Below is a small trained network, with its code and all its weights. Each question gives an input and a target symbol and asks what happens when units are switched off, that is, made to give their printed mean instead of their output.

import numpy as np


def w(rows, s, z=0):
    codes = np.array(rows[::2]) - 128.0
    scale = np.full(codes.shape[1], s)
    scale[-1] = z or s
    return codes * scale


def f(y):
    return y / 2 * (1 + np.tanh(0.7978845608 * (y + 0.044715 * y**3)))


def softmax(a):
    e = np.exp(a - a.max(-1, keepdims=True))
    return e / e.sum(-1, keepdims=True)


def log_softmax(a):
    a = a - a.max(-1, keepdims=True)
    return a - np.log(np.exp(a).sum(-1, keepdims=True))


def net(x, mask):
    ids = ['δεηθμστφω'.index(c) for c in x.split()]
    T = len(ids)
    res = E[ids] + P[:T]
    r = res
    for j in range(2):
        rows = slice(3 * j, 3 * j + 3)
        q, k, v = (r @ M[0][rows].T for M in (Q, K, V))
        z = softmax(np.where(np.tri(T) > 0, q @ k.T / 3**0.5, -1e9)) @ v
        o = O[0][rows]
        res = res + np.where(mask[j], z, o[:, -1]) @ o[:, :-1]
    y = f(res @ A[0][:, :-1].T + A[0][:, -1])
    res = res + np.where(mask[2:14], y, B[0][:, -1]) @ B[0][:, :-1]
    return log_softmax(res[-1] @ U[:, :-1].T + U[:, -1])


Q, K, V, O, A, B = {}, {}, {}, {}, {}, {}
E = w([
[162,81,98,143],'δ',
[95,198,18,160],'ε',
[236,104,34,169],'η',
[195,57,167,128],'θ',
[93,242,166,106],'μ',
[230,150,109,157],'σ',
[9,73,64,170],'τ',
[120,123,192,95],'φ',
[169,197,164,171],'ω',
],0.016)
P = w([
[85,119,143,250],'0',
[115,111,120,134],'1',
[118,116,117,130],'2',
[123,115,116,131],'3',
[127,116,117,131],'4',
[126,121,119,133],'5',
[127,118,114,128],'6',
[128,114,117,134],'7',
[130,113,117,132],'8',
[132,116,116,130],'9',
[132,116,117,130],'10',
[135,114,120,133],'11',
[133,115,116,136],'12',
[128,114,118,135],'13',
],0.015)
Q[0] = w([
[160,153,78,123],'h0',
[30,79,83,130],'h0',
[143,166,178,62],'h0',
[92,100,195,12],'h1',
[63,160,71,108],'h1',
[53,186,195,5],'h1',
],0.011)
K[0] = w([
[120,143,136,146],'h0',
[119,38,136,169],'h0',
[109,134,148,46],'h0',
[178,113,123,53],'h1',
[135,158,75,128],'h1',
[136,142,104,6],'h1',
],0.018)
V[0] = w([
[157,143,162,93],'h0',
[208,109,47,119],'h0',
[152,112,113,202],'h0',
[254,203,77,184],'h1',
[130,171,189,169],'h1',
[195,48,222,124],'h1',
],0.0094)
O[0] = w([
[92,149,79,88,68],'h0',
[154,104,119,57,160],'h0',
[199,120,86,162,233],'h0',
[140,167,63,27,254],'h1',
[236,247,165,74,209],'h1',
[156,2,196,66,39],'h1',
],0.0069,0.007)
A[0] = w([
[37,163,54,150,202],'n0',
[72,201,190,65,131],'n1',
[75,100,155,115,119],'n2',
[174,75,74,203,128],'n3',
[170,59,17,167,74],'n4',
[113,189,152,116,134],'n5',
[60,85,220,31,120],'n6',
[38,166,1,131,118],'n7',
[79,108,115,161,255],'n8',
[20,80,93,136,206],'n9',
[120,128,166,179,120],'n10',
[158,80,185,76,104],'n11',
],0.0092,0.0058)
B[0] = w([
[81,11,164,136,230],'n0',
[67,139,38,160,153],'n1',
[254,161,116,178,123],'n2',
[22,100,117,76,209],'n3',
[64,143,162,24,236],'n4',
[112,110,117,136,163],'n5',
[84,222,165,14,136],'n6',
[209,63,94,191,254],'n7',
[145,192,198,77,157],'n8',
[238,144,233,159,147],'n9',
[120,132,9,120,131],'n10',
[144,42,14,155,147],'n11',
],0.0064,0.011)
U = w([
[159,169,86,95,193],'δ',
[185,109,31,198,2],'ε',
[94,182,65,89,184],'η',
[204,101,175,172,198],'θ',
[22,170,134,151,106],'μ',
[253,207,133,149,71],'σ',
[164,59,147,172,61],'τ',
[122,169,214,89,142],'φ',
[198,223,166,190,141],'ω',
],0.0068,0.0067)

Each question gives the input, a string of symbols that net reads in full, and the target symbol t.
The units are the heads (3 rows each of Q, K, V and O) and the neurons (one row each of A and B). Each row of codes is followed by its name. A weight is (code - 128) times the scale printed after its matrix; where a second scale follows, it is the last column's (O, A, B and U).
mask holds one flag per unit, heads first, then neurons. A switched-off unit (its flag False) gives its mean, the last column of its rows in O or B, instead of its output. The means were averaged over made-up inputs and are rounded, as every weight is.
A unit's drop is (log p(t) with every unit on - log p(t) with that unit switched off) / (log p(t) with every unit on - log p(t) with every unit switched off).
The circuit of an input: a set's keep is (log p(t) with only the set's units on - log p(t) with every unit switched off) / (log p(t) with every unit on - log p(t) with every unit switched off). Starting from the 12 units with the biggest drops (on a tie, the unit counted first), units are removed one at a time, each time the one whose removal leaves the highest keep (on an exact tie, the one counted first), for as long as the keep stays at least 0.8.
units of the circuit, in order: the units of the circuit, biggest drop first
most important unit: the unit with the biggest drop
top k neurons: the k neurons with the biggest drops, biggest first
heads that matter: for each layer, one digit per head in row order, 1 if its drop is at least 0.15 and else 0, layers parted by /
drop of u: that unit's drop, to one decimal
input τ ω ω θ τ ε, target μ: heads that matter => 11
input η ω ω σ σ η, target η: units of the circuit, in order => [n4, h1]
input μ φ φ τ τ σ ω τ θ τ φ τ δ ε, target ε: top 2 neurons => [n7, n4]
input ε θ φ θ δ τ ε, target ε: units of the circuit, in order => [n7, h1]
input φ σ σ σ ω θ φ η ε ω δ μ ε τ, target τ: top 2 neurons => [n0, n7]
input ε ε τ μ σ μ ε η τ ε φ τ, target θ: top 3 neurons => [n9, n7, n0]
input φ τ ω η μ ω τ, target θ: most important unit => n9
input ε μ μ σ, target ε: top 2 neurons => [n7, n4]
input η ε η μ σ μ η η μ, target μ: heads that matter => 10
input η θ τ η φ η θ μ τ τ η μ η, target η: heads that matter => 00
input τ ω τ ω μ θ σ φ φ ε, target μ: heads that matter => 11
input μ φ φ η ω, target ω: heads that matter => 01
input θ ω τ, target τ: heads that matter => 00
input ω φ τ σ, target σ: drop of n3 => 0.2
input ω θ θ μ σ μ τ ε ω μ, target μ: drop of n1 => 0.4
input τ ω ω θ η δ, target μ: drop of n7 => 0.2
